5  4  7  2  5  8  5  5  6  4  5  4  4  5  6  5
4  7  7  6  3  5  4  3  8  5  7  1  5  6  5  7
6  7  6  3  6  8  7  4  5  3  1  6  4  5  7  8
6  6  6  6  6  6  8  4  4  6  5  5  5  4  6  8
5  3  4  5  8  5  6  7  4  6  3  5  4  5  5  7
5  6  4  2  7  7  6  6  4  5  8  3  6  7  6  4
6  4  7  5  3  6  5  6  3  6  6  5  7  5  6  2
4  2  4  5  8  6  6  8  3  5  6  6  3  3  4  5
3  3  5  4  5  3  4  5  4  6  9  3  6  7  7  2
6  7  7  8  4  5  5  6  7  6  3  4  4  5  6  6
Rows and columns are numbered from 0.
The entry at row 0, column 1 -> 4
Read off the top entry of the column that holds the largest entry.
5
The bottom-right entry -> 6
The entry in row 2 and column 1: 7
The entry at row 1, column 1 is 7
The entry in row 2 and column 0 -> 6
The bottom entry of the column that holds the largest entry is 3
The entry at row 0, column 0 -> 5
Read off the entry at row 2, column 2.
6
Read off the entry in row 0 and column 2.
7
Read off the top-right entry.
5
The bottom-left entry: 6
The entry at row 1, column 0 -> 4

data =
| -92 |  93 |  16 |  86 | -11 |  -2 |
| -28 |  29 |  86 |  46 |  -3 | -19 |
| -91 |  92 |  26 |  88 |  -8 |  -2 |
|   5 |  -5 |   0 |   4 |  69 |  60 |
|   0 |   1 | -24 |   0 |  59 |  59 |
| -32 |  33 |  87 |  49 |  -6 | -22 |
Rows and columns are numbered from 0.
The entry just left of the largest entry: -92
What is the top entry of the column that holds the largest entry?
Answer: 93
The entry at row 2, column 0: -91
The entry at row 1, column 0 is -28
What is the entry directly above 87?
Answer: -24
The entry at row 2, column 1: 92
What is the entry directly below 26?
Answer: 0
What is the entry directly below 60?
Answer: 59
The top-right entry is -2
The entry directly above 1 -> -5
What is the bottom-left entry?
Answer: -32
What is the entry directly above -6?
Answer: 59
The bottom entry of the column that holds the largest entry is 33
What is the entry directly below the largest entry?
Answer: 29
The entry in row 0 and column 2 -> 16
The entry just right of 46: -3
What is the entry in the bottom-right corner?
Answer: -22
The entry at row 2, column 2 -> 26
The entry directly above 33 -> 1
What is the entry directly below -8?
Answer: 69

M =
 13   19  -45    0   38    0   12    1    0   26    0
 18   15    0  -24   40   59   13    0   35   32   -1
 -9    8   20    0   10   74  -20    0    4   47  -16
  7   -8    0   28  -13  -72    0    0    0  -40   14
 30   17  -67    0   37    0   38    7   42    0   14
-22  -11   44  -28   -7   56  -38    0  -19    0  -21
 27   24  -58  -13   42   34   28    3   41    0    0
-25  -13   58  -11  -20   36  -42  -16  -26    0  -21
  9   -5    0   31  -21    0   16   10    0  -44   11
  6    0  -21  -25    0   73   -2    0    0   34   -8
  4    7   -2  -27   25   81   -9   -8   14   43  -17
  0    2  -33   29    0  -66   26   15    1  -42   19
 13    0  -26   33   -7  -73   24   15    4  -45   22
The fourth entry from the end, reading row by row: 15
The 3rd largest entry is 73
The first entry in the row that holds the smallest entry: 13
The largest entry -> 81
Report the 4th entry in reading order.
0
Report the fifth-last entry, reading row by row.
24
Report the entry just left of the centre entry.
42
Report the entry just left of the smallest entry.
-7
The top entry of the column that holds the largest entry is 0
The smallest entry in the first column: -25
The entry directly above 74 -> 59
Report the bottom entry of the column that holds the largest entry.
-73
The first entry, reading row by row: 13
Report the 3rd-last entry, reading row by row.
4
The last entry, reading row by row is 22
The fifth entry in reading order -> 38
Report the entry directly above the centre entry.
56
Report the entry in the top-right corner.
0
Report the entry just right of the centre entry.
28
Report the 2nd entry from the end, reading row by row.
-45
The entry directly below -67: 44
The entry directly above the smallest entry -> -66
Report the entry directly below the centre entry.
36
The second entry on the diagonal from the top-right corner: 32
Report the entry just right of 12.
1
The 3rd entry, reading row by row: -45
The 2nd entry on the main diagonal is 15
Report the first entry of the largest entry's row.
4
Report the entry just right of 9.
-5
The entry just left of the largest entry -> 25

[[-55  73 -42  32 -13]
 [ 75 -59  71  63  72]
 [-40  69 -24  46   2]
 [ 15  83  27  59  39]
 [ 72 -58  70  58  66]
 [ 75  70  78 -59 -66]]
Rows and columns are numbered from 0.
Find the entry at row 0, column 1.
73
Find the entry in the bottom-left corner.
75
The entry just right of the largest entry is 27
Find the entry in the top-right corner.
-13
Find the maximum.
83
The entry directly above the smallest entry -> 66
Find the entry directly above -40.
75
The entry directly above the largest entry is 69
Find the entry in row 0 and column 0.
-55
Find the smallest entry.
-66
Find the entry directly above 59.
46
The entry just left of 58 -> 70
Find the entry in row 0 and column 2.
-42
